x =
-10,3,5,9,27,5,11,-33,-12,-13,-17,2,-3,-22,7
36,10,40,38,10,-47,-32,-44,-1,-46,-14,29,-6,17,-16
-17,-4,12,-3,15,7,-8,-12,17,-17,8,2,-6,-25,-5
Which number is the entry in the bottom-left corner?
A: -17
Which number is the bottom-right entry?
A: -5
The entry directly above -8 -> -32
Which number is the first entry in reading order?
A: -10
Which number is the first entry in the row that holds the smallest entry?
A: 36
The second entry on the diagonal from the top-right corner is 17
The entry directly above the largest entry -> 5
Which number is the second smallest entry?
A: -46
Which number is the 2nd entry from the end, reading row by row?
A: -25
The largest entry in the last row is 17
Which number is the entry just right of -46?
A: -14
The entry just left of the largest entry: 10
Which number is the maximum?
A: 40
The largest entry in the last column is 7
Which number is the 4th entry, reading row by row?
A: 9
Which number is the third smallest entry?
A: -44
Which number is the entry directly below 38?
A: -3

Read these off the grid that follows.
1) Report the largest entry in the last row.
2) Report the largest entry in the first column.
3) Report the entry just right of the smallest entry.
4) Report the entry directly above 42.
5) Report the entry just left of the largest entry.
6) Report the third largest entry.
7) Report the top entry of the column that holds the smallest entry.
8) Report the entry in the bottom-left corner.
-16,28,-11,6,-8,-2,3,-1,6,0,15,11,-4,9
-28,42,-15,-4,-14,-11,-1,9,-14,-6,14,-6,-14,9
-18,22,-15,-15,-12,-15,-10,12,0,4,33,9,10,17
-16,1,-11,3,-11,3,13,-8,-8,11,13,8,-9,4
-6,3,-2,1,-3,2,5,-4,23,5,8,7,-10,2
-15,27,-11,6,-8,-3,3,-2,-23,0,15,10,-5,8
-10,7,-4,2,-8,6,6,-8,-15,6,13,5,-8,5
-11,15,2,5,1,10,-6,-14,1,-2,8,5,-6,7
-10,15,1,5,1,10,-6,-14,2,-2,8,4,-6,8
-2,3,4,1,-3,5,4,-6,-7,4,3,5,-13,-1
-18,22,-15,-15,-12,-15,-10,12,21,3,32,9,9,17
-11,13,5,0,4,8,-4,-15,-17,-7,6,3,-7,4
-11,12,-1,-4,6,5,-1,-22,-4,0,6,8,-3,4
1) 12
2) -2
3) 42
4) 28
5) -28
6) 32
7) -16
8) -11

Questions about the grid below.
1) Find the entry just left of 21.
2) Find the second entry on the diagonal from the top-right corner.
3) Find the 5th entry, reading row by row.
4) Find the third entry from the end, reading row by row.
5) Find the last entry, reading row by row.
6) Find the top-left entry.
7) Find the 2nd largest entry.
8) Find the 3rd largest entry.
[[ 27  16  21  11 -14  15 -30   6 -11]
 [ 47  29  41  10  -1  28 -46  15  -8]]
1) 16
2) 15
3) -14
4) -46
5) -8
6) 27
7) 41
8) 29

arr =
[[  5   9 -50   3  37  25]
 [  5  14 -49   3  40  22]
 [ -2 -24 -32 -11  15  52]
 [-14  24  34 -29  22  37]
 [-11  39  29 -24  31  26]
 [  1  45 -17  -4  47   9]]
Counting starts at 1.
The entry in row 1 and column 1 is 5
The entry at row 2, column 2 -> 14
The entry in the bottom-left corner? 1
The entry just left of the largest entry is 15
The entry at row 1, column 3 is -50
The entry in row 1 and column 2: 9
The entry at row 2, column 1? 5
The bottom entry of the column that holds the largest entry -> 9
The entry in row 2 and column 3? -49
The entry in the top-right corner? 25
The entry just left of 39 -> -11
The entry at row 3, column 3 -> -32
The entry just right of 34? -29

[[-0.017, -0.010, 0.127, -0.108, 0.066],
 [0.179, 0.106, 0.046, 0.059, 0.038],
 [-0.200, 0.050, 0.121, 0.063, 0.042],
 [0.240, 0.160, 0.067, 0.092, 0.048]]
Indices start at 1.
The entry in row 2 and column 1: 0.179
The entry just left of 0.048 is 0.092
The entry directly above 0.042: 0.038
Which number is the bottom-left entry? 0.240
Which number is the entry in row 1 and column 3? 0.127
Which number is the entry just right of the smallest entry? 0.050
Which number is the bottom-right entry? 0.048
Which number is the entry in the top-right corner? 0.066
The entry directly above 0.063: 0.059
Which number is the entry in the top-left corner? -0.017
Which number is the entry just left of 0.063? 0.121
The entry directly above 0.050: 0.106
Which number is the entry directly above 0.059? -0.108
The entry in row 3 and column 1 -> -0.200
